Below are the code and all the weights of a small trained network. Each question names an input and a target symbol and asks about switching units off, where a switched-off unit gives its printed mean instead of its output.

import numpy as np


def w(rows, s, z=0):
    codes = np.array(rows[::2]) - 128.0
    scale = np.full(codes.shape[1], s)
    scale[-1] = z or s
    return codes * scale


def norm(h):
    return h / np.sqrt((h * h).mean(-1, keepdims=True) + 1e-5)


def f(y):
    return np.maximum(y, 0)


def softmax(a):
    e = np.exp(a - a.max(-1, keepdims=True))
    return e / e.sum(-1, keepdims=True)


def log_softmax(a):
    a = a - a.max(-1, keepdims=True)
    return a - np.log(np.exp(a).sum(-1, keepdims=True))


def net(x, mask):
    ids = ['ηλπστφψω'.index(c) for c in x.split()]
    T = len(ids)
    res = E[ids] + P[:T]
    r = norm(res)
    for j in range(2):
        rows = slice(2 * j, 2 * j + 2)
        q, k, v = (r @ M[0][rows].T for M in (Q, K, V))
        z = softmax(np.where(np.tri(T) > 0, q @ k.T / 2**0.5, -1e9)) @ v
        o = O[0][rows]
        res = res + np.where(mask[j], z, o[:, -1]) @ o[:, :-1]
    y = f(norm(res) @ A[0][:, :-1].T + A[0][:, -1])
    res = res + np.where(mask[2:18], y, B[0][:, -1]) @ B[0][:, :-1]
    return log_softmax(norm(res)[-1] @ U[:, :-1].T + U[:, -1])


Q, K, V, O, A, B = {}, {}, {}, {}, {}, {}
E = w([
[126,179,104,142,148],'η',
[171,3,83,135,174],'λ',
[107,51,208,135,202],'π',
[123,232,199,94,153],'σ',
[26,244,114,141,130],'τ',
[89,127,240,127,122],'φ',
[202,108,141,110,155],'ψ',
[156,135,156,91,5],'ω',
],0.018)
P = w([
[97,122,206,1,162],'0',
[122,166,131,248,100],'1',
[197,123,123,85,173],'2',
[157,163,138,243,92],'3',
[160,85,184,47,132],'4',
[154,165,157,230,109],'5',
],0.0096)
Q[0] = w([
[94,54,126,144,22],'H1',
[89,118,97,3,95],'H1',
[138,85,200,194,159],'H2',
[162,140,167,228,100],'H2',
],0.018)
K[0] = w([
[76,70,106,171,22],'H1',
[10,212,152,91,183],'H1',
[179,152,185,141,135],'H2',
[168,77,172,135,48],'H2',
],0.014)
V[0] = w([
[90,153,94,97,69],'H1',
[202,148,183,101,100],'H1',
[165,105,159,120,3],'H2',
[129,115,243,157,154],'H2',
],0.012)
O[0] = w([
[60,159,121,75,149,42],'H1',
[134,97,79,191,134,186],'H1',
[1,129,127,122,60,145],'H2',
[191,97,114,73,44,255],'H2',
],0.0085,0.008)
A[0] = w([
[182,158,174,27,145,59],'N1',
[72,70,126,114,148,89],'N2',
[26,145,162,82,125,192],'N3',
[156,148,133,177,139,77],'N4',
[125,104,50,73,210,206],'N5',
[91,75,75,120,114,171],'N6',
[119,102,112,140,23,242],'N7',
[84,49,150,25,146,78],'N8',
[90,251,125,151,167,176],'N9',
[110,120,127,73,41,249],'N10',
[185,110,186,124,60,113],'N11',
[120,119,227,117,134,193],'N12',
[194,120,87,77,185,182],'N13',
[141,225,124,115,89,204],'N14',
[73,145,94,97,184,71],'N15',
[148,218,113,96,92,144],'N16',
],0.012,0.0018)
B[0] = w([
[69,83,36,188,122,206],'N1',
[134,138,139,131,113,143],'N2',
[122,148,112,195,166,162],'N3',
[121,117,95,174,94,159],'N4',
[90,212,205,84,178,170],'N5',
[101,147,171,127,170,159],'N6',
[79,193,196,116,124,224],'N7',
[250,151,157,172,146,176],'N8',
[188,65,101,198,105,172],'N9',
[59,107,166,140,168,195],'N10',
[172,182,86,122,131,254],'N11',
[160,141,119,108,94,184],'N12',
[33,127,120,94,115,219],'N13',
[139,79,178,72,124,183],'N14',
[129,141,99,162,180,135],'N15',
[140,100,192,80,105,173],'N16',
],0.016,0.0092)
U = w([
[11,154,122,211,112,181],'η',
[171,119,156,79,196,125],'λ',
[247,68,138,136,93,49],'π',
[133,2,121,139,64,240],'σ',
[144,54,132,251,171,4],'τ',
[191,234,107,219,72,162],'φ',
[171,206,27,131,112,185],'ψ',
[118,157,191,94,36,106],'ω',
],0.0071,0.0018)

Each question gives the input, a string of symbols that net reads in full, and the target symbol t.
The units are the heads (2 rows each of Q, K, V and O) and the neurons (one row each of A and B). Each row of codes is followed by its name. A weight is (code - 128) times the scale printed after its matrix; where a second scale follows, it is the last column's (O, A, B and U).
mask holds one flag per unit, heads first, then neurons. A switched-off unit (its flag False) gives its mean, the last column of its rows in O or B, instead of its output. The means were averaged over made-up inputs and are rounded, as every weight is.
A unit's drop is (log p(t) with every unit on - log p(t) with that unit switched off) / (log p(t) with every unit on - log p(t) with every unit switched off).
The circuit of an input: a set's keep is (log p(t) with only the set's units on - log p(t) with every unit switched off) / (log p(t) with every unit on - log p(t) with every unit switched off). Starting from the 12 units with the biggest drops (on a tie, the unit counted first), units are removed one at a time, each time the one whose removal leaves the highest keep (on an exact tie, the one counted first), for as long as the keep stays at least 0.8.
circuit, biggest first: the units of the circuit, biggest drop first
k most important neurons: the k neurons with the biggest drops, biggest first
which heads matter: for each layer, one digit per head in row order, 1 if its drop is at least 0.15 and else 0, layers parted by /
drop when u is switched off: that unit's drop, to one decimal
input λ σ η, target η: circuit, biggest first -> N13
input η λ σ σ φ η, target ω: which heads matter -> 01
input ψ τ λ π η, target η: circuit, biggest first -> H2, N13
input λ η λ σ ψ λ, target φ: which heads matter -> 10
input η λ π ω φ λ, target η: which heads matter -> 01
input ψ λ λ λ φ λ, target ω: 2 most important neurons -> N1, N7
input η σ σ φ λ λ, target ω: circuit, biggest first -> H2, N7, N9
input λ σ π φ ψ, target ψ: which heads matter -> 00
input π η φ, target φ: circuit, biggest first -> N11, N1
input λ η τ, target τ: which heads matter -> 00
input φ τ ψ φ φ, target φ: which heads matter -> 00
input σ φ ψ σ ψ π, target φ: which heads matter -> 01
input λ η τ ψ π λ, target φ: 3 most important neurons -> N14, N10, N1
input φ φ λ τ, target ω: circuit, biggest first -> N14
input η ψ λ, target λ: 2 most important neurons -> N5, N1
input σ φ ψ, target ψ: drop when N14 is switched off -> 0.2
input τ τ λ, target λ: drop when N13 is switched off -> -0.1
input η λ τ, target τ: drop when N9 is switched off -> 0.7
